Here is a tiny trained network, its code and every weight. The questions are about switching its units off for an input and a class, where a switched-off unit gives its printed mean instead of its output.

import numpy as np


def w(rows, s, z=0):
    codes = np.array(rows[::2]) - 128.0
    scale = np.full(codes.shape[1], s)
    scale[-1] = z or s
    return codes * scale


def f(y):
    return y / 2 * (1 + np.tanh(0.7978845608 * (y + 0.044715 * y**3)))


def log_softmax(a):
    a = a - a.max(-1, keepdims=True)
    return a - np.log(np.exp(a).sum(-1, keepdims=True))


def net(x, mask):
    res = np.array(x, float).reshape(1, 4) / 4 @ E
    y = f(res @ A[0][:, :-1].T + A[0][:, -1])
    res = res + np.where(mask, y, B[0][:, -1]) @ B[0][:, :-1]
    return log_softmax(res[-1] @ U[:, :-1].T + U[:, -1])


A, B = {}, {}
E = w([
[143,132,51,153,34,103,108,132,82],'x0',
[158,130,127,153,159,81,124,142,133],'x1',
[116,247,121,114,160,163,114,95,66],'x2',
[155,156,137,220,102,220,149,201,160],'x3',
],0.014)
A[0] = w([
[181,182,154,215,88,242,173,186,180,172],'N1',
[152,101,54,112,86,131,151,134,115,116],'N2',
[151,139,108,184,83,81,95,120,72,80],'N3',
[111,134,71,156,52,122,42,115,157,122],'N4',
[94,95,98,58,164,64,102,56,68,144],'N5',
[180,100,99,156,143,196,150,89,111,18],'N6',
[174,230,108,135,113,140,41,90,101,53],'N7',
[115,120,139,105,145,146,124,148,125,57],'N8',
[142,128,254,117,177,154,133,104,147,96],'N9',
[111,181,105,113,176,151,110,170,62,49],'N10',
[95,129,116,186,145,169,146,171,98,122],'N11',
[157,161,4,115,86,125,111,136,116,86],'N12',
[133,174,98,105,153,135,113,108,108,54],'N13',
[136,124,171,106,209,168,143,86,184,108],'N14',
[87,143,206,109,187,122,124,133,171,113],'N15',
[103,5,155,125,104,84,169,148,170,1],'N16',
[130,150,136,235,135,196,154,193,107,120],'N17',
[94,218,136,175,137,108,104,95,95,86],'N18',
[101,129,149,120,136,126,136,146,123,117],'N19',
[136,13,85,136,90,115,93,184,159,44],'N20',
[109,115,149,72,119,80,109,28,136,157],'N21',
[77,81,85,47,174,71,70,89,78,107],'N22',
[114,195,111,120,173,136,115,90,31,50],'N23',
[169,138,67,209,47,135,89,113,90,124],'N24',
[111,144,175,86,169,114,201,167,158,91],'N25',
[121,208,100,119,185,150,127,141,93,72],'N26',
[164,136,2,127,28,67,85,102,46,114],'N27',
[124,81,126,97,142,145,120,83,65,147],'N28',
],0.0095,0.0022)
B[0] = w([
[184,106,62,218,128,16,47,69,112,250],'N1',
[130,168,178,110,168,185,160,157,126,157],'N2',
[79,139,114,99,137,183,136,174,113,166],'N3',
[107,127,133,106,182,174,121,166,129,169],'N4',
[165,132,91,208,123,60,63,53,54,212],'N5',
[140,120,133,120,138,115,95,109,130,139],'N6',
[130,70,194,81,90,162,176,121,195,185],'N7',
[85,146,136,142,101,97,140,140,127,130],'N8',
[3,200,136,76,175,198,112,202,103,183],'N9',
[183,66,209,60,95,135,179,95,186,165],'N10',
[173,88,75,166,138,64,85,124,128,165],'N11',
[81,147,126,103,127,175,135,176,80,179],'N12',
[155,90,141,121,88,120,161,93,158,155],'N13',
[1,157,188,119,180,206,88,205,115,181],'N14',
[41,178,132,101,164,175,127,166,80,178],'N15',
[156,63,179,88,86,180,165,84,249,191],'N16',
[173,134,79,247,135,40,107,100,111,211],'N17',
[163,101,163,27,61,137,156,87,211,174],'N18',
[126,169,152,125,169,112,126,116,155,131],'N19',
[137,88,179,38,65,141,208,114,204,189],'N20',
[191,78,65,211,137,77,83,102,102,189],'N21',
[169,100,56,194,126,52,99,97,88,207],'N22',
[130,109,141,117,113,117,214,100,170,191],'N23',
[44,201,160,124,183,143,112,141,97,195],'N24',
[126,159,150,91,168,182,116,195,98,163],'N25',
[208,74,184,77,61,146,179,111,180,175],'N26',
[27,220,147,103,185,181,115,200,89,222],'N27',
[162,134,104,169,124,91,101,118,129,155],'N28',
],0.0077,0.018)
U = w([
[164,109,66,226,138,56,56,55,103,253],'0',
[18,194,155,108,193,186,123,190,110,99],'1',
[155,37,191,76,37,145,249,71,255,53],'2',
],0.0098,0.00064)

Each question gives the input, the list of numbers given to net, and the class t.
The units are the neurons (one row each of A and B). Each row of codes is followed by its name. A weight is (code - 128) times the scale printed after its matrix; where a second scale follows, it is the last column's (A, B and U).
mask holds one flag per neuron, in row order. A switched-off neuron (its flag False) gives its mean, the last column of its row in B, instead of its output. The means were averaged over made-up inputs and are rounded, as every weight is.
A unit's drop is (log p(t) with every unit on - log p(t) with that unit switched off) / (log p(t) with every unit on - log p(t) with every unit switched off).
unit that matters most: the unit with the biggest drop
top k neurons: the k neurons with the biggest drops, biggest first
drop of u: that unit's drop, to one decimal
input [-6,-2,-4,-6], class 0: unit that matters most	N21
input [-6,6,2,-5], class 1: top 4 neurons	(N1, N9, N14, N15)
input [1,2,-6,-4], class 2: top 2 neurons	(N16, N20)
input [8,-5,6,7], class 1: top 4 neurons	(N27, N24, N12, N5)
input [-6,1,-7,-8], class 0: top 2 neurons	(N5, N22)
input [7,8,-2,-6], class 1: top 2 neurons	(N27, N1)
input [6,-2,7,2], class 2: top 2 neurons	(N7, N18)
input [0,-5,-6,6], class 0: top 2 neurons	(N1, N17)
input [2,-2,8,-7], class 2: top 3 neurons	(N7, N23, N18)
input [-8,1,-7,2], class 1: top 2 neurons	(N9, N14)
input [7,-4,8,5], class 2: top 4 neurons	(N7, N18, N26, N10)
input [-5,-6,6,7], class 0: top 2 neurons	(N1, N17)
input [8,-4,-3,-6], class 1: drop of N27	1.1
input [-4,-3,4,5], class 0: drop of N1	0.7
input [8,-2,3,-1], class 1: drop of N4	0.0
input [2,-3,7,6], class 2: drop of N26	0.5
input [-3,-8,-1,4], class 0: top neuron	(N1)
input [6,5,8,-3], class 2: top 2 neurons	(N7, N18)
